Below is a small trained network, with its code and all its weights. Each question gives an input and a target symbol and asks what happens when units are switched off, that is, made to give their printed mean instead of their output.

import numpy as np


def w(rows, s, z=0):
    codes = np.array(rows[::2]) - 128.0
    scale = np.full(codes.shape[1], s)
    scale[-1] = z or s
    return codes * scale


def norm(h):
    return h / np.sqrt((h * h).mean(-1, keepdims=True) + 1e-5)


def f(y):
    return y / 2 * (1 + np.tanh(0.7978845608 * (y + 0.044715 * y**3)))


def softmax(a):
    e = np.exp(a - a.max(-1, keepdims=True))
    return e / e.sum(-1, keepdims=True)


def log_softmax(a):
    a = a - a.max(-1, keepdims=True)
    return a - np.log(np.exp(a).sum(-1, keepdims=True))


def net(x, mask):
    ids = ['ΓΞΦαβεημπστψ'.index(c) for c in x.split()]
    T = len(ids)
    res = E[ids] + P[:T]
    u = 0
    for l in range(3):
        q, k, v = (norm(res) @ M[l].T for M in (Q, K, V))
        z = softmax(np.where(np.tri(T) > 0, q @ k.T / 4**0.5, -1e9)) @ v
        res = res + np.where(mask[u], z, O[l][:, -1]) @ O[l][:, :-1]
        u += 1
        y = f(norm(res) @ A[l][:, :-1].T + A[l][:, -1])
        res = res + np.where(mask[u : u + 8], y, B[l][:, -1]) @ B[l][:, :-1]
        u += 8
    return log_softmax(norm(res)[-1] @ U[:, :-1].T + U[:, -1])


Q, K, V, O, A, B = {}, {}, {}, {}, {}, {}
E = w([
[186,185,174,153,86,117],'Γ',
[159,209,211,181,74,105],'Ξ',
[164,190,209,193,79,110],'Φ',
[163,176,207,183,94,119],'α',
[144,233,200,166,96,44],'β',
[149,199,191,219,160,79],'ε',
[178,47,184,135,99,136],'η',
[187,46,185,191,145,165],'μ',
[89,115,199,212,104,204],'π',
[81,66,175,75,63,125],'σ',
[204,63,110,112,231,44],'τ',
[173,47,174,26,95,2],'ψ',
],0.00025)
P = w([
[185,185,84,160,62,149],'0',
[134,140,224,209,95,109],'1',
[175,208,247,122,130,175],'2',
[88,90,32,226,70,61],'3',
[186,205,90,27,142,219],'4',
[57,85,254,211,151,76],'5',
[137,167,243,59,185,192],'6',
[49,66,11,176,124,71],'7',
[147,161,38,18,173,196],'8',
[12,51,205,146,197,87],'9',
[107,124,144,25,208,193],'10',
[28,55,58,151,156,79],'11',
],0.00058)
Q[0] = w([
[55,52,5,242,20,9],'L0H0',
[250,244,57,6,27,252],'L0H0',
[250,240,16,8,18,252],'L0H0',
[8,23,3,251,23,4],'L0H0',
],0.0036)
K[0] = w([
[5,10,251,59,243,111],'L0H0',
[249,250,229,242,4,158],'L0H0',
[234,252,245,243,6,113],'L0H0',
[4,8,244,17,253,93],'L0H0',
],0.0036)
V[0] = w([
[118,188,117,175,229,105],'L0H0',
[96,105,123,194,132,252],'L0H0',
[148,168,93,206,182,175],'L0H0',
[42,184,135,125,74,154],'L0H0',
],0.0028)
O[0] = w([
[207,216,191,210,234,80,84],'L0H0',
[33,94,47,209,248,226,157],'L0H0',
[167,162,136,157,204,178,255],'L0H0',
[4,237,89,42,182,77,179],'L0H0',
],0.0034,0.00074)
A[0] = w([
[204,68,108,166,117,85,220],'L0N0',
[147,42,206,154,173,125,129],'L0N1',
[49,160,157,3,56,106,2],'L0N2',
[187,114,39,46,226,121,195],'L0N3',
[150,183,163,100,157,217,147],'L0N4',
[135,145,93,138,152,68,181],'L0N5',
[63,95,106,129,139,105,174],'L0N6',
[140,163,147,49,121,205,116],'L0N7',
],0.0024,0.0011)
B[0] = w([
[143,187,199,221,110,145,168],'L0N0',
[114,184,14,186,60,132,168],'L0N1',
[127,114,105,190,58,172,112],'L0N2',
[127,140,249,187,98,132,237],'L0N3',
[176,45,140,119,96,101,254],'L0N4',
[156,94,216,132,95,129,182],'L0N5',
[51,111,161,118,118,171,202],'L0N6',
[163,61,109,169,134,104,178],'L0N7',
],0.0017,0.00074)
Q[1] = w([
[240,12,207,5,218,252],'L1H0',
[240,25,42,9,126,250],'L1H0',
[239,23,189,5,215,250],'L1H0',
[87,246,11,249,94,12],'L1H0',
],0.0036)
K[1] = w([
[229,252,19,31,142,248],'L1H0',
[214,151,68,49,167,252],'L1H0',
[228,247,26,33,149,247],'L1H0',
[71,6,243,220,188,29],'L1H0',
],0.0035)
V[1] = w([
[103,251,181,43,239,218],'L1H0',
[48,33,139,130,180,119],'L1H0',
[171,29,137,190,94,148],'L1H0',
[79,148,111,200,176,145],'L1H0',
],0.0015)
O[1] = w([
[167,195,103,73,58,228,255],'L1H0',
[200,156,51,214,112,67,112],'L1H0',
[165,3,117,158,215,126,112],'L1H0',
[124,109,66,177,47,154,172],'L1H0',
],0.0015,0.00086)
A[1] = w([
[69,47,28,89,130,164,158],'L1N0',
[217,141,179,80,24,48,101],'L1N1',
[126,177,66,122,220,151,115],'L1N2',
[159,186,116,119,166,46,100],'L1N3',
[85,107,156,160,174,70,113],'L1N4',
[150,171,98,165,74,65,116],'L1N5',
[140,93,61,175,70,80,75],'L1N6',
[192,68,113,83,2,61,4],'L1N7',
],0.0029,0.0016)
B[1] = w([
[139,239,167,133,130,12,254],'L1N0',
[7,90,164,171,123,64,236],'L1N1',
[32,100,206,186,193,149,211],'L1N2',
[123,149,210,104,138,252,69],'L1N3',
[133,176,96,105,85,201,148],'L1N4',
[167,79,173,81,148,124,128],'L1N5',
[128,67,209,119,154,152,71],'L1N6',
[83,67,167,235,204,131,90],'L1N7',
],0.0021,0.00058)
Q[2] = w([
[188,26,31,54,199,117],'L2H0',
[48,236,235,226,44,141],'L2H0',
[193,21,36,16,227,97],'L2H0',
[56,246,202,251,19,108],'L2H0',
],0.003)
K[2] = w([
[181,108,68,13,205,153],'L2H0',
[56,154,181,251,33,90],'L2H0',
[206,94,57,10,229,178],'L2H0',
[50,186,208,243,52,132],'L2H0',
],0.0032)
V[2] = w([
[73,94,169,89,83,153],'L2H0',
[155,96,69,13,251,131],'L2H0',
[163,108,78,147,101,73],'L2H0',
[42,112,114,253,86,153],'L2H0',
],0.0013)
O[2] = w([
[202,81,100,237,158,182,130],'L2H0',
[77,45,222,32,251,239,2],'L2H0',
[154,204,150,51,109,189,76],'L2H0',
[107,255,95,246,28,134,184],'L2H0',
],0.00094,0.00058)
A[2] = w([
[169,94,222,86,89,109,77],'L2N0',
[128,181,70,74,147,184,116],'L2N1',
[135,93,71,198,160,197,116],'L2N2',
[56,127,144,186,188,78,40],'L2N3',
[224,117,222,160,148,189,55],'L2N4',
[250,55,195,209,83,95,6],'L2N5',
[108,4,168,159,153,101,121],'L2N6',
[184,177,129,188,107,108,170],'L2N7',
],0.0035,0.0024)
B[2] = w([
[50,165,100,169,113,165,120],'L2N0',
[134,63,104,224,47,124,209],'L2N1',
[78,85,109,127,137,33,148],'L2N2',
[98,173,78,175,68,251,113],'L2N3',
[145,182,147,182,109,116,137],'L2N4',
[174,233,108,126,55,40,132],'L2N5',
[84,37,189,159,101,158,140],'L2N6',
[139,58,141,99,183,143,247],'L2N7',
],0.0024,0.0014)
U = w([
[89,4,250,5,252,251,149],'Γ',
[177,196,102,26,5,248,40],'Ξ',
[227,97,44,127,8,250,11],'Φ',
[250,29,8,195,7,250,45],'α',
[8,249,252,3,105,229,90],'β',
[251,251,247,253,252,252,221],'ε',
[242,107,23,7,234,6,79],'η',
[159,4,9,246,251,49,150],'μ',
[5,250,4,251,240,247,250],'π',
[4,250,6,6,17,9,85],'σ',
[250,247,209,252,38,5,176],'τ',
[6,5,250,252,7,41,211],'ψ',
],0.0036,0.0018)

Each question gives the input, a string of symbols that net reads in full, and the target symbol t.
The units are the heads (4 rows each of Q, K, V and O) and the neurons (one row each of A and B). Each row of codes is followed by its name. A weight is (code - 128) times the scale printed after its matrix; where a second scale follows, it is the last column's (O, A, B and U).
mask holds one flag per unit, layer by layer, with each layer's heads first. A switched-off unit (its flag False) gives its mean, the last column of its rows in O or B, instead of its output. The means were averaged over made-up inputs and are rounded, as every weight is.
A unit's drop is (log p(t) with every unit on - log p(t) with that unit switched off) / (log p(t) with every unit on - log p(t) with every unit switched off).
The circuit of an input: a set's keep is (log p(t) with only the set's units on - log p(t) with every unit switched off) / (log p(t) with every unit on - log p(t) with every unit switched off). Starting from the 12 units with the biggest drops (on a tie, the unit counted first), units are removed one at a time, each time the one whose removal leaves the highest keep (on an exact tie, the one counted first), for as long as the keep stays at least 0.8.
circuit, biggest first: the units of the circuit, biggest drop first
k most important neurons: the k neurons with the biggest drops, biggest first
top k neurons in layer l: the k neurons of layer l with the biggest drops, biggest first
drop of u: that unit's drop, to one decimal
input Ξ Ξ Φ σ ε τ Ξ π, target τ: circuit, biggest first -> (L0H0 L2N5)
input ε β τ Γ α, target ε: circuit, biggest first -> (L0H0)
input μ π η β, target π: circuit, biggest first -> (L0H0 L2N3)
input μ β ε η τ μ τ ε Φ μ Γ, target μ: circuit, biggest first -> (L0H0 L2N2)
input ψ σ μ β Γ η ψ Φ π, target ψ: circuit, biggest first -> (L0H0 L1N7)
input Φ Ξ μ β, target μ: 3 most important neurons -> (L0N4 L1N0 L2N2)
input Γ Γ σ β Ξ, target Γ: circuit, biggest first -> (L2H0 L0N4 L0N7 L1H0)
input ψ π Γ ε μ π π ε ψ ψ σ, target ψ: circuit, biggest first -> (L0H0 L1N7)
input Γ σ σ μ Γ α ε μ μ, target Γ: 3 most important neurons -> (L0N4 L0N7 L0N3)
input α ε σ τ ψ, target α: top 2 neurons in layer 0 -> (L0N3 L0N7)
input β τ Γ ψ ε, target β: 2 most important neurons -> (L1N1 L2N0)
input τ ε ψ Ξ σ π ε η, target π: circuit, biggest first -> (L0H0 L0N4 L2N3)
input β Ξ η Γ, target η: 2 most important neurons -> (L0N4 L2N6)
input π η σ, target π: circuit, biggest first -> (L0H0)
input β ψ Ξ β ε Ξ π τ η Γ, target τ: 2 most important neurons -> (L2N5 L0N0)
input τ π τ Γ, target τ: 3 most important neurons -> (L2N5 L2N4 L1N0)
input Γ ε π β η π, target π: top 2 neurons in layer 0 -> (L0N4 L0N3)
input η η σ, target η: top 2 neurons in layer 1 -> (L1N0 L1N1)
input ε ε α τ π, target ε: 2 most important neurons -> (L2N4 L1N2)
input Γ η α π μ π, target π: 2 most important neurons -> (L2N3 L1N0)
input Γ ε Γ ε Φ ψ Γ Γ β, target Γ: top 2 neurons in layer 0 -> (L0N4 L0N7)
input α σ α ε ε μ, target μ: most important neuron -> (L2N2)
input α μ π, target α: top 2 neurons in layer 2 -> (L2N1 L2N5)
input Γ Γ η μ α μ, target μ: 2 most important neurons -> (L2N2 L1N1)
input Γ π ψ Γ ψ, target Γ: top 2 neurons in layer 0 -> (L0N4 L0N7)
input β π Γ, target β: drop of L1N7 -> 0.0
input σ Ξ Γ ψ β β Γ, target σ: drop of L0H0 -> 1.1
input σ ψ ψ Ξ β σ π η, target σ: drop of L0N6 -> 0.1
